Below is a small trained network, with its code and all its weights. Each question gives an input and a class and asks what happens when units are switched off, that is, made to give their printed mean instead of their output.

import numpy as np


def w(rows, s, z=0):
    codes = np.array(rows[::2]) - 128.0
    scale = np.full(codes.shape[1], s)
    scale[-1] = z or s
    return codes * scale


def f(y):
    return np.maximum(y, 0)


def log_softmax(a):
    a = a - a.max(-1, keepdims=True)
    return a - np.log(np.exp(a).sum(-1, keepdims=True))


def net(x, mask):
    res = np.array(x, float).reshape(1, 8) / 4 @ E
    y = f(res @ A[0][:, :-1].T + A[0][:, -1])
    res = res + np.where(mask, y, B[0][:, -1]) @ B[0][:, :-1]
    return log_softmax(res[-1] @ U[:, :-1].T + U[:, -1])


A, B = {}, {}
E = w([
[92,133,185,60,173,132,110,24],'x0',
[72,67,70,149,124,211,1,179],'x1',
[194,45,91,81,74,138,149,42],'x2',
[82,78,233,146,93,197,133,179],'x3',
[191,186,136,32,160,166,144,178],'x4',
[98,90,207,100,82,45,50,81],'x5',
[189,74,137,139,117,183,185,113],'x6',
[157,173,144,219,50,105,100,130],'x7',
],0.0098)
A[0] = w([
[82,115,149,114,171,158,146,133,123],'neuron 1',
[135,130,99,149,142,143,98,108,130],'neuron 2',
[88,183,149,208,147,121,144,148,156],'neuron 3',
[70,158,124,86,191,179,73,130,137],'neuron 4',
[138,165,9,212,86,85,97,131,127],'neuron 5',
[99,56,111,215,96,204,65,172,180],'neuron 6',
[115,90,138,153,109,84,138,77,139],'neuron 7',
[138,110,70,100,140,247,198,154,99],'neuron 8',
[146,137,118,165,170,171,137,167,132],'neuron 9',
[123,200,155,167,139,104,178,112,82],'neuron 10',
[192,165,101,138,131,110,145,144,116],'neuron 11',
[173,95,73,62,115,203,126,96,3],'neuron 12',
[95,93,112,130,133,79,151,60,101],'neuron 13',
[154,111,179,182,74,126,170,96,106],'neuron 14',
[127,118,106,87,169,124,92,162,85],'neuron 15',
],0.013,0.0046)
B[0] = w([
[126,146,136,130,116,67,114,118,165],'neuron 1',
[144,160,152,118,110,95,191,147,159],'neuron 2',
[59,173,130,118,136,81,96,183,200],'neuron 3',
[55,112,206,55,132,102,81,50,206],'neuron 4',
[202,245,62,135,81,60,140,163,248],'neuron 5',
[17,70,185,204,55,221,113,179,244],'neuron 6',
[96,121,156,75,139,116,159,82,186],'neuron 7',
[181,165,59,142,186,61,199,131,218],'neuron 8',
[101,118,128,142,162,66,175,105,179],'neuron 9',
[108,85,152,171,112,117,104,169,196],'neuron 10',
[112,93,123,129,115,158,61,69,195],'neuron 11',
[134,155,176,188,166,80,120,162,187],'neuron 12',
[120,90,103,7,186,113,163,126,189],'neuron 13',
[123,80,182,138,124,158,165,65,186],'neuron 14',
[99,118,181,96,101,143,97,135,169],'neuron 15',
],0.011,0.017)
U = w([
[137,87,92,216,213,149,201,151,104],'0',
[10,43,181,87,93,135,99,30,201],'1',
[150,173,54,76,205,2,131,60,182],'2',
[154,125,110,16,85,188,72,214,85],'3',
[85,24,100,158,187,153,132,113,3],'4',
[199,137,86,161,39,107,171,46,101],'5',
[43,161,137,227,84,47,106,187,141],'6',
[182,159,11,133,52,171,5,143,76],'7',
],0.0082,0.0062)

Each question gives the input, the list of numbers given to net, and the class t.
The units are the neurons (one row each of A and B). Each row of codes is followed by its name. A weight is (code - 128) times the scale printed after its matrix; where a second scale follows, it is the last column's (A, B and U).
mask holds one flag per neuron, in row order. A switched-off neuron (its flag False) gives its mean, the last column of its row in B, instead of its output. The means were averaged over made-up inputs and are rounded, as every weight is.
A unit's drop is (log p(t) with every unit on - log p(t) with that unit switched off) / (log p(t) with every unit on - log p(t) with every unit switched off).
The circuit of an input: a set's keep is (log p(t) with only the set's units on - log p(t) with every unit switched off) / (log p(t) with every unit on - log p(t) with every unit switched off). Starting from the 12 units with the biggest drops (on a tie, the unit counted first), units are removed one at a time, each time the one whose removal leaves the highest keep (on an exact tie, the one counted first), for as long as the keep stays at least 0.8.
circuit, biggest first: the units of the circuit, biggest drop first
most important unit: the unit with the biggest drop
k most important neurons: the k neurons with the biggest drops, biggest first
drop of u: that unit's drop, to one decimal
input [-4,3,-8,5,7,-1,-6,-2], class 1: circuit, biggest first => [neuron 4]
input [-7,-4,2,-3,2,6,8,-1], class 1: 3 most important neurons => [neuron 5; neuron 8; neuron 14]
input [2,-4,8,5,-1,-6,5,2], class 0: circuit, biggest first => [neuron 5; neuron 8]
input [-5,3,8,-2,-6,-2,-6,-8], class 6: 3 most important neurons => [neuron 6; neuron 12; neuron 4]
input [0,6,3,0,2,-5,6,-5], class 0: circuit, biggest first => [neuron 8; neuron 6]
input [3,-5,5,-1,2,-5,6,2], class 0: circuit, biggest first => [neuron 5; neuron 4]
input [3,-2,-1,6,4,-5,-3,-5], class 2: 2 most important neurons => [neuron 8; neuron 6]
input [-5,-6,8,6,7,-5,5,7], class 0: 3 most important neurons => [neuron 5; neuron 8; neuron 12]
input [6,4,-3,2,1,-7,5,-4], class 2: 2 most important neurons => [neuron 8; neuron 4]
input [5,-2,-7,6,3,-6,-3,-7], class 2: 2 most important neurons => [neuron 6; neuron 8]
input [-1,3,-6,-7,-5,3,6,-6], class 1: 2 most important neurons => [neuron 8; neuron 12]
input [-5,-1,3,-2,-3,-5,-2,2], class 5: circuit, biggest first => [neuron 5; neuron 12; neuron 4]
input [7,2,7,-3,3,1,4,5], class 2: 2 most important neurons => [neuron 6; neuron 12]
input [-3,-3,-1,7,7,1,5,-3], class 2: 2 most important neurons => [neuron 6; neuron 8]
input [3,-1,3,6,6,0,0,4], class 5: 2 most important neurons => [neuron 6; neuron 4]
input [1,6,3,7,1,-6,-2,-2], class 6: 3 most important neurons => [neuron 8; neuron 12; neuron 6]
input [-8,-5,-1,-2,8,-1,2,2], class 2: 2 most important neurons => [neuron 6; neuron 8]
input [4,5,7,0,5,-8,-6,-1], class 2: circuit, biggest first => [neuron 8]
input [-3,-3,0,-5,-8,7,-4,-7], class 2: drop of neuron 2 => 0.0
input [-8,2,8,6,-6,6,-1,6], class 1: most important unit => neuron 14
input [-8,-3,6,-1,3,-4,-2,5], class 5: drop of neuron 4 => 0.2
input [3,-4,5,4,7,-1,-3,8], class 1: drop of neuron 8 => 1.1
